Below are the code and all the weights of a small trained network. Each question names an input and a class and asks about switching units off, where a switched-off unit gives its printed mean instead of its output.

import numpy as np


def w(rows, s, z=0):
    codes = np.array(rows[::2]) - 128.0
    scale = np.full(codes.shape[1], s)
    scale[-1] = z or s
    return codes * scale


def f(y):
    return np.maximum(y, 0)


def log_softmax(a):
    a = a - a.max(-1, keepdims=True)
    return a - np.log(np.exp(a).sum(-1, keepdims=True))


def net(x, mask):
    res = np.array(x, float).reshape(1, 7) / 4 @ E
    y = f(res @ A[0][:, :-1].T + A[0][:, -1])
    res = res + np.where(mask, y, B[0][:, -1]) @ B[0][:, :-1]
    return log_softmax(res[-1] @ U[:, :-1].T + U[:, -1])


A, B = {}, {}
E = w([
[134,126,123,124,119,138,121,128,132,124],'x0',
[116,169,161,108,156,123,109,122,132,102],'x1',
[156,113,131,43,177,192,188,153,73,183],'x2',
[105,146,170,129,162,102,135,117,114,128],'x3',
[154,177,133,80,35,86,204,115,78,82],'x4',
[146,147,128,101,111,160,87,117,140,103],'x5',
[245,104,189,154,136,93,101,200,104,123],'x6',
],0.012)
A[0] = w([
[89,113,113,133,114,128,113,118,111,114,86],'n1',
[128,134,161,114,88,104,155,104,138,127,128],'n2',
[110,116,131,134,102,153,142,115,130,128,60],'n3',
[89,144,139,209,61,73,83,115,165,97,52],'n4',
[75,143,117,139,108,141,129,108,124,133,27],'n5',
[87,134,118,127,117,125,128,127,144,127,53],'n6',
[143,104,130,103,183,174,134,131,129,150,167],'n7',
[113,113,123,136,117,109,106,115,123,107,75],'n8',
[136,119,130,119,98,115,125,95,120,126,120],'n9',
[121,120,130,128,104,152,106,122,105,139,134],'n10',
[135,117,121,87,151,144,149,127,122,147,59],'n11',
[99,91,116,179,202,181,69,123,146,144,168],'n12',
[177,122,164,144,127,126,129,162,142,127,18],'n13',
[145,133,129,106,152,181,160,115,96,151,54],'n14',
[142,137,131,109,102,112,165,109,118,102,181],'n15',
[118,99,138,133,150,128,157,142,157,121,107],'n16',
[119,140,121,160,106,99,90,113,157,121,58],'n17',
[215,136,129,160,147,76,89,157,102,115,7],'n18',
[122,131,105,116,145,133,138,108,115,133,85],'n19',
[98,131,104,177,109,90,84,110,125,110,124],'n20',
[112,106,118,172,192,167,66,114,168,170,163],'n21',
[131,116,133,87,148,160,138,136,102,152,116],'n22',
[131,116,106,108,111,109,130,136,107,126,181],'n23',
[6,135,90,103,100,160,146,82,148,127,2],'n24',
[117,116,134,172,105,107,87,98,152,142,118],'n25',
[135,157,120,115,86,105,143,98,112,135,190],'n26',
[120,160,150,132,119,122,153,132,133,114,144],'n27',
[84,138,109,130,123,157,145,92,145,127,2],'n28',
[205,110,171,153,133,112,122,124,130,127,15],'n29',
[134,123,120,51,162,166,169,143,112,151,53],'n30',
[150,131,137,118,115,108,112,111,113,141,55],'n31',
[136,177,129,80,37,81,203,114,109,91,167],'n32',
],0.016,0.0024)
B[0] = w([
[120,122,150,111,148,131,137,110,140,138,154],'n1',
[106,127,108,132,93,130,112,149,129,126,167],'n2',
[140,133,152,119,145,130,110,133,120,121,147],'n3',
[166,224,96,95,130,169,230,72,143,103,237],'n4',
[177,99,139,130,176,124,112,139,133,151,170],'n5',
[163,111,135,129,140,154,111,122,127,132,157],'n6',
[113,174,117,125,99,120,193,97,128,104,194],'n7',
[128,135,121,139,139,114,178,121,120,138,152],'n8',
[106,128,130,117,124,102,135,149,112,136,151],'n9',
[107,145,161,144,164,85,150,124,124,124,138],'n10',
[143,182,152,121,133,149,155,94,134,105,173],'n11',
[39,129,133,149,41,95,66,182,94,111,235],'n12',
[145,97,152,140,188,142,87,114,143,166,170],'n13',
[169,182,105,145,134,129,170,93,153,103,188],'n14',
[105,123,130,123,78,104,103,146,112,104,179],'n15',
[127,150,133,96,116,145,79,127,145,92,146],'n16',
[130,140,113,137,130,113,222,112,122,140,181],'n17',
[195,47,160,132,206,125,115,122,126,187,201],'n18',
[169,118,121,122,130,154,128,130,128,129,154],'n19',
[151,179,111,120,118,136,182,97,126,102,193],'n20',
[39,118,107,121,50,99,54,177,94,108,232],'n21',
[157,155,95,135,133,136,176,107,146,105,184],'n22',
[92,140,128,111,121,127,105,111,138,115,153],'n23',
[217,20,177,123,226,138,75,136,148,187,246],'n24',
[125,179,121,126,124,137,179,106,147,97,183],'n25',
[94,136,128,150,121,106,92,155,114,113,179],'n26',
[136,99,86,139,86,133,129,135,130,131,155],'n27',
[186,87,156,145,173,136,100,143,128,156,181],'n28',
[167,60,144,101,180,168,79,133,158,146,182],'n29',
[149,183,99,122,131,130,236,84,142,125,214],'n30',
[118,113,117,137,144,136,113,144,144,142,141],'n31',
[2,134,123,148,49,108,55,176,102,110,250],'n32',
],0.016,0.02)
U = w([
[19,122,104,139,37,44,48,210,74,119,126],'0',
[159,216,73,102,125,131,245,72,155,111,255],'1',
[200,12,184,114,218,130,56,155,150,254,9],'2',
],0.0093,0.00083)

Each question gives the input, the list of numbers given to net, and the class t.
The units are the neurons (one row each of A and B). Each row of codes is followed by its name. A weight is (code - 128) times the scale printed after its matrix; where a second scale follows, it is the last column's (A, B and U).
mask holds one flag per neuron, in row order. A switched-off neuron (its flag False) gives its mean, the last column of its row in B, instead of its output. The means were averaged over made-up inputs and are rounded, as every weight is.
A unit's drop is (log p(t) with every unit on - log p(t) with that unit switched off) / (log p(t) with every unit on - log p(t) with every unit switched off).
The circuit of an input: a set's keep is (log p(t) with only the set's units on - log p(t) with every unit switched off) / (log p(t) with every unit on - log p(t) with every unit switched off). Starting from the 12 units with the biggest drops (on a tie, the unit counted first), units are removed one at a time, each time the one whose removal leaves the highest keep (on an exact tie, the one counted first), for as long as the keep stays at least 0.8.
units of the circuit, in order: the units of the circuit, biggest drop first
unit that matters most: the unit with the biggest drop
top k neurons: the k neurons with the biggest drops, biggest first
drop of u: that unit's drop, to one decimal
input [-7,7,-1,-6,-5,2,-6], class 2: units of the circuit, in order : [n24]
input [-5,6,7,1,-5,1,-8], class 2: top 2 neurons : [n24; n4]
input [3,-5,-1,0,5,5,-5], class 0: top 3 neurons : [n32; n18; n29]
input [8,-4,-8,-2,4,8,8], class 1: top 2 neurons : [n4; n24]
input [5,-7,4,-6,4,-4,4], class 0: top 3 neurons : [n24; n4; n32]
input [4,3,-6,-5,-1,-6,-7], class 2: top 3 neurons : [n24; n28; n30]
input [-3,-5,6,-8,6,-8,0], class 0: top 2 neurons : [n32; n4]
input [7,8,-2,-5,-1,3,-2], class 1: top 2 neurons : [n32; n18]
input [-5,2,4,2,-4,2,-4], class 0: top 2 neurons : [n4; n12]
input [-7,2,6,-7,6,5,7], class 2: top 2 neurons : [n18; n12]
input [-7,4,-6,6,4,-8,5], class 1: top 2 neurons : [n4; n24]
input [2,8,-4,7,3,2,0], class 1: top 2 neurons : [n4; n12]
input [-3,0,6,2,6,-8,2], class 0: top 2 neurons : [n32; n4]
input [2,8,-3,-2,8,-1,-5], class 0: unit that matters most : n32
input [4,2,2,-6,1,-1,3], class 2: drop of n4 : 1.3
input [-8,7,-7,6,-4,-3,5], class 1: drop of n4 : 0.8
input [-6,0,-3,3,8,4,-8], class 0: drop of n26 : 1.1
